Here is a tiny trained network, its code and every weight. The questions are about switching its units off for an input and a target symbol, where a switched-off unit gives its printed mean instead of its output.

import numpy as np


def w(rows, s, z=0):
    codes = np.array(rows[::2]) - 128.0
    scale = np.full(codes.shape[1], s)
    scale[-1] = z or s
    return codes * scale


def f(y):
    return y / 2 * (1 + np.tanh(0.7978845608 * (y + 0.044715 * y**3)))


def softmax(a):
    e = np.exp(a - a.max(-1, keepdims=True))
    return e / e.sum(-1, keepdims=True)


def log_softmax(a):
    a = a - a.max(-1, keepdims=True)
    return a - np.log(np.exp(a).sum(-1, keepdims=True))


def net(x, mask):
    ids = ['γεζηθλμξπσ'.index(c) for c in x.split()]
    T = len(ids)
    res = E[ids] + P[:T]
    u = 0
    for l in range(2):
        r = res
        for j in range(2):
            rows = slice(2 * j, 2 * j + 2)
            q, k, v = (r @ M[l][rows].T for M in (Q, K, V))
            z = softmax(np.where(np.tri(T) > 0, q @ k.T / 2**0.5, -1e9)) @ v
            o = O[l][rows]
            res = res + np.where(mask[u + j], z, o[:, -1]) @ o[:, :-1]
        u += 2
        y = f(res @ A[l][:, :-1].T + A[l][:, -1])
        res = res + np.where(mask[u : u + 16], y, B[l][:, -1]) @ B[l][:, :-1]
        u += 16
    return log_softmax(res[-1] @ U[:, :-1].T + U[:, -1])


Q, K, V, O, A, B = {}, {}, {}, {}, {}, {}
E = w([
[118,214,74,55,107,120,87,95],'γ',
[180,135,146,46,136,150,119,79],'ε',
[162,93,43,57,132,204,55,137],'ζ',
[15,100,139,204,147,110,171,98],'η',
[12,78,140,177,191,89,117,102],'θ',
[166,77,79,131,128,169,206,198],'λ',
[187,103,198,147,207,117,169,134],'μ',
[127,184,181,131,143,235,97,199],'ξ',
[25,162,208,129,91,216,103,194],'π',
[141,119,135,160,2,44,61,205],'σ',
],0.017)
P = w([
[158,82,65,37,161,90,232,3],'0',
[166,90,120,74,121,123,215,16],'1',
[138,94,128,72,138,113,208,54],'2',
[137,97,126,98,140,116,179,65],'3',
[126,103,118,116,137,113,165,84],'4',
[125,109,116,129,137,104,149,110],'5',
[122,120,107,145,139,97,141,121],'6',
[127,115,103,174,138,104,118,122],'7',
[134,121,95,190,142,103,106,133],'8',
[129,117,90,208,148,105,94,144],'9',
[139,121,83,217,150,101,83,154],'10',
[148,123,74,238,164,107,69,156],'11',
],0.0073)
Q[0] = w([
[108,225,137,122,73,255,84,161],'0.h0',
[246,43,133,23,130,150,160,99],'0.h0',
[161,77,208,181,131,119,136,123],'0.h1',
[120,161,122,96,150,122,54,27],'0.h1',
],0.0055)
K[0] = w([
[31,93,82,45,118,211,65,104],'0.h0',
[194,53,98,36,95,169,131,77],'0.h0',
[194,98,149,253,211,56,91,114],'0.h1',
[113,240,59,134,142,78,23,38],'0.h1',
],0.0045)
V[0] = w([
[153,137,138,112,93,225,221,199],'0.h0',
[75,141,57,75,83,236,31,100],'0.h0',
[212,92,133,58,170,161,138,99],'0.h1',
[70,3,12,133,110,178,178,197],'0.h1',
],0.0042)
O[0] = w([
[75,255,43,125,94,70,213,117,188],'0.h0',
[105,145,203,152,161,52,241,143,102],'0.h0',
[128,83,134,169,126,155,63,173,215],'0.h1',
[128,228,117,190,125,97,130,102,254],'0.h1',
],0.0072,0.0043)
A[0] = w([
[90,187,243,157,216,47,121,93,170],'0.n0',
[142,105,236,83,117,153,134,109,171],'0.n1',
[126,176,120,144,136,113,75,57,2],'0.n2',
[109,155,136,188,79,92,172,188,177],'0.n3',
[211,206,71,82,51,120,132,56,36],'0.n4',
[164,87,21,65,165,109,114,116,12],'0.n5',
[88,226,129,170,102,202,116,208,70],'0.n6',
[58,56,187,99,174,134,81,95,2],'0.n7',
[84,190,93,132,110,143,170,141,86],'0.n8',
[162,171,123,65,139,248,116,136,97],'0.n9',
[205,89,179,163,177,66,240,134,67],'0.n10',
[178,123,138,85,167,101,138,48,218],'0.n11',
[149,173,83,131,153,34,121,121,159],'0.n12',
[35,69,185,84,185,133,108,108,252],'0.n13',
[161,107,132,164,62,6,100,85,32],'0.n14',
[114,140,111,255,176,198,125,224,219],'0.n15',
],0.0082,0.0053)
B[0] = w([
[127,174,108,160,71,239,199,103,164],'0.n0',
[85,171,75,112,122,66,161,155,138],'0.n1',
[94,77,172,118,119,136,223,95,119],'0.n2',
[130,110,120,161,121,211,60,176,190],'0.n3',
[53,73,168,49,169,173,109,97,143],'0.n4',
[106,186,161,138,119,200,254,20,141],'0.n5',
[118,213,199,195,89,107,93,102,162],'0.n6',
[126,84,200,142,134,223,184,171,130],'0.n7',
[103,121,182,114,97,27,131,120,146],'0.n8',
[82,224,152,84,179,154,194,114,148],'0.n9',
[109,157,71,39,125,228,160,38,155],'0.n10',
[91,176,48,115,115,123,129,75,161],'0.n11',
[204,104,117,113,84,108,118,96,156],'0.n12',
[116,192,123,214,45,105,81,160,169],'0.n13',
[75,132,189,110,97,196,80,152,142],'0.n14',
[146,86,162,123,83,68,88,253,247],'0.n15',
],0.0072,0.011)
Q[1] = w([
[144,160,139,199,100,35,57,98],'1.h0',
[135,143,1,165,105,88,73,82],'1.h0',
[216,84,45,73,204,60,182,139],'1.h1',
[133,110,191,22,207,28,139,100],'1.h1',
],0.0073)
K[1] = w([
[221,84,122,148,80,146,153,215],'1.h0',
[184,85,43,49,178,176,255,105],'1.h0',
[117,161,94,82,138,203,243,41],'1.h1',
[82,104,189,63,93,122,121,45],'1.h1',
],0.0066)
V[1] = w([
[48,149,66,165,118,111,98,140],'1.h0',
[155,86,77,76,130,141,187,217],'1.h0',
[133,80,29,92,139,188,152,109],'1.h1',
[158,84,64,133,2,164,65,193],'1.h1',
],0.0067)
O[1] = w([
[189,84,1,230,79,153,72,102,158],'1.h0',
[185,232,141,202,152,124,113,105,156],'1.h0',
[212,125,196,157,38,118,102,110,112],'1.h1',
[62,151,173,18,63,106,152,42,248],'1.h1',
],0.0075,0.012)
A[1] = w([
[165,34,170,140,150,89,131,197,1],'1.n0',
[119,77,145,57,124,143,111,158,162],'1.n1',
[143,111,102,78,149,198,220,42,28],'1.n2',
[157,143,158,102,191,123,198,103,28],'1.n3',
[123,36,162,226,141,163,140,160,78],'1.n4',
[67,130,92,106,132,147,188,98,37],'1.n5',
[141,161,107,197,109,94,86,232,78],'1.n6',
[143,61,97,116,125,176,198,183,208],'1.n7',
[166,79,96,196,170,86,71,113,66],'1.n8',
[141,109,170,203,99,88,93,121,58],'1.n9',
[80,83,98,94,145,136,135,127,57],'1.n10',
[163,72,103,61,166,243,183,186,48],'1.n11',
[93,16,107,199,144,104,119,115,143],'1.n12',
[122,131,149,195,112,82,105,180,52],'1.n13',
[97,114,87,193,141,191,249,138,54],'1.n14',
[195,91,178,121,125,143,193,71,133],'1.n15',
],0.011,0.0055)
B[1] = w([
[80,193,90,124,97,190,162,100,145],'1.n0',
[123,180,143,156,128,131,117,163,182],'1.n1',
[118,179,174,133,143,36,102,108,187],'1.n2',
[118,115,159,133,71,61,99,93,124],'1.n3',
[168,104,150,50,159,157,114,93,150],'1.n4',
[150,141,133,118,71,108,52,179,168],'1.n5',
[132,99,146,139,171,91,175,170,254],'1.n6',
[129,193,114,140,123,182,50,87,192],'1.n7',
[154,149,163,91,44,45,164,118,131],'1.n8',
[108,96,124,196,154,130,138,112,150],'1.n9',
[72,182,107,139,102,104,83,111,137],'1.n10',
[76,119,164,104,128,5,170,54,150],'1.n11',
[147,73,158,78,168,118,80,142,148],'1.n12',
[130,151,102,127,187,114,180,54,186],'1.n13',
[104,171,170,119,157,69,63,128,174],'1.n14',
[62,129,115,78,185,141,115,135,175],'1.n15',
],0.011,0.0083)
U = w([
[108,175,83,40,129,93,176,76,113],'γ',
[118,168,25,122,116,254,121,146,254],'ε',
[189,136,139,170,79,125,115,190,195],'ζ',
[169,83,192,109,78,15,158,152,119],'η',
[120,107,175,119,120,138,129,130,129],'θ',
[122,150,176,177,103,130,143,110,50],'λ',
[89,83,141,116,107,119,161,108,169],'μ',
[128,146,181,96,153,116,141,167,76],'ξ',
[101,158,67,129,111,124,114,156,14],'π',
[121,135,191,92,54,114,158,140,61],'σ',
],0.0089,0.0063)

Each question gives the input, a string of symbols that net reads in full, and the target symbol t.
The units are the heads (2 rows each of Q, K, V and O) and the neurons (one row each of A and B). Each row of codes is followed by its name. A weight is (code - 128) times the scale printed after its matrix; where a second scale follows, it is the last column's (O, A, B and U).
mask holds one flag per unit, layer by layer, with each layer's heads first. A switched-off unit (its flag False) gives its mean, the last column of its rows in O or B, instead of its output. The means were averaged over made-up inputs and are rounded, as every weight is.
A unit's drop is (log p(t) with every unit on - log p(t) with that unit switched off) / (log p(t) with every unit on - log p(t) with every unit switched off).
The circuit of an input: a set's keep is (log p(t) with only the set's units on - log p(t) with every unit switched off) / (log p(t) with every unit on - log p(t) with every unit switched off). Starting from the 12 units with the biggest drops (on a tie, the unit counted first), units are removed one at a time, each time the one whose removal leaves the highest keep (on an exact tie, the one counted first), for as long as the keep stays at least 0.8.
units of the circuit, in order: the units of the circuit, biggest drop first
unit that matters most: the unit with the biggest drop
top k neurons: the k neurons with the biggest drops, biggest first
input ζ λ η η, target λ: units of the circuit, in order : 1.h0; 0.n13; 1.n9
input λ ζ μ ε σ λ ξ λ μ μ λ, target η: units of the circuit, in order : 0.n15; 1.n6
input ξ ξ γ μ λ σ π π, target σ: units of the circuit, in order : 1.h1; 1.n5
input π η λ η, target λ: units of the circuit, in order : 1.h0; 0.n13
input μ η σ σ, target σ: units of the circuit, in order : 1.h1; 0.n14; 1.n13
input λ λ ξ π σ λ μ λ, target η: top 2 neurons : 0.n15; 1.n6
input ε μ η ζ λ, target γ: units of the circuit, in order : 1.n11; 0.n13; 1.n7
input ζ ξ λ θ λ θ, target λ: units of the circuit, in order : 0.n13; 1.h0; 1.n9
input λ λ η μ μ λ μ θ μ π ξ, target π: top 4 neurons : 0.n13; 0.n6; 0.n9; 1.n10
input μ λ θ λ ζ, target γ: units of the circuit, in order : 0.n5; 1.n2
input η λ π σ η, target σ: top 4 neurons : 0.n0; 1.n5; 0.n3; 0.n13
input λ λ ξ σ σ π, target σ: units of the circuit, in order : 1.h1; 0.n3; 1.n5
input σ μ γ λ λ σ ξ ζ, target γ: units of the circuit, in order : 0.n5; 1.n2; 0.n9
input λ ζ λ, target ε: unit that matters most : 0.h1
input θ ζ σ μ λ ζ ζ λ λ η π η, target π: top 3 neurons : 0.n6; 0.n10; 0.n15
input ε ζ ε, target ε: top 2 neurons : 0.n5; 0.n1
input θ ξ μ ζ η μ ξ λ λ μ, target ζ: top 3 neurons : 0.n15; 0.n0; 0.n10
input ζ μ μ ζ λ π ε μ ζ λ ζ, target η: unit that matters most : 1.h1
input μ μ μ μ λ σ ζ ξ λ ξ μ, target η: top 2 neurons : 1.n8; 0.n15
input σ ε σ μ γ σ λ σ θ σ ε, target ε: top 2 neurons : 0.n15; 1.n6
input σ λ σ γ μ θ ζ ζ σ μ λ ξ, target ξ: unit that matters most : 0.n15
input σ μ λ ξ μ λ η λ ξ η, target ξ: top 2 neurons : 0.n15; 0.n6
input σ μ λ λ, target ε: top 3 neurons : 1.n7; 1.n2; 0.n13
input λ η λ θ ζ λ μ ξ μ θ, target ξ: top 2 neurons : 0.n15; 0.n6
input γ θ ζ λ μ π λ μ ξ, target ξ: top 2 neurons : 1.n6; 0.n15
input σ ζ σ π η μ ε ξ λ η, target ξ: top 2 neurons : 0.n15; 0.n10
input π ξ μ ε π θ, target π: top 4 neurons : 0.n13; 0.n3; 0.n15; 0.n6
input ξ σ λ μ, target γ: unit that matters most : 0.n10
input λ ζ λ ζ σ μ ζ λ ε μ π, target π: top 4 neurons : 0.n15; 0.n6; 1.n10; 1.n5
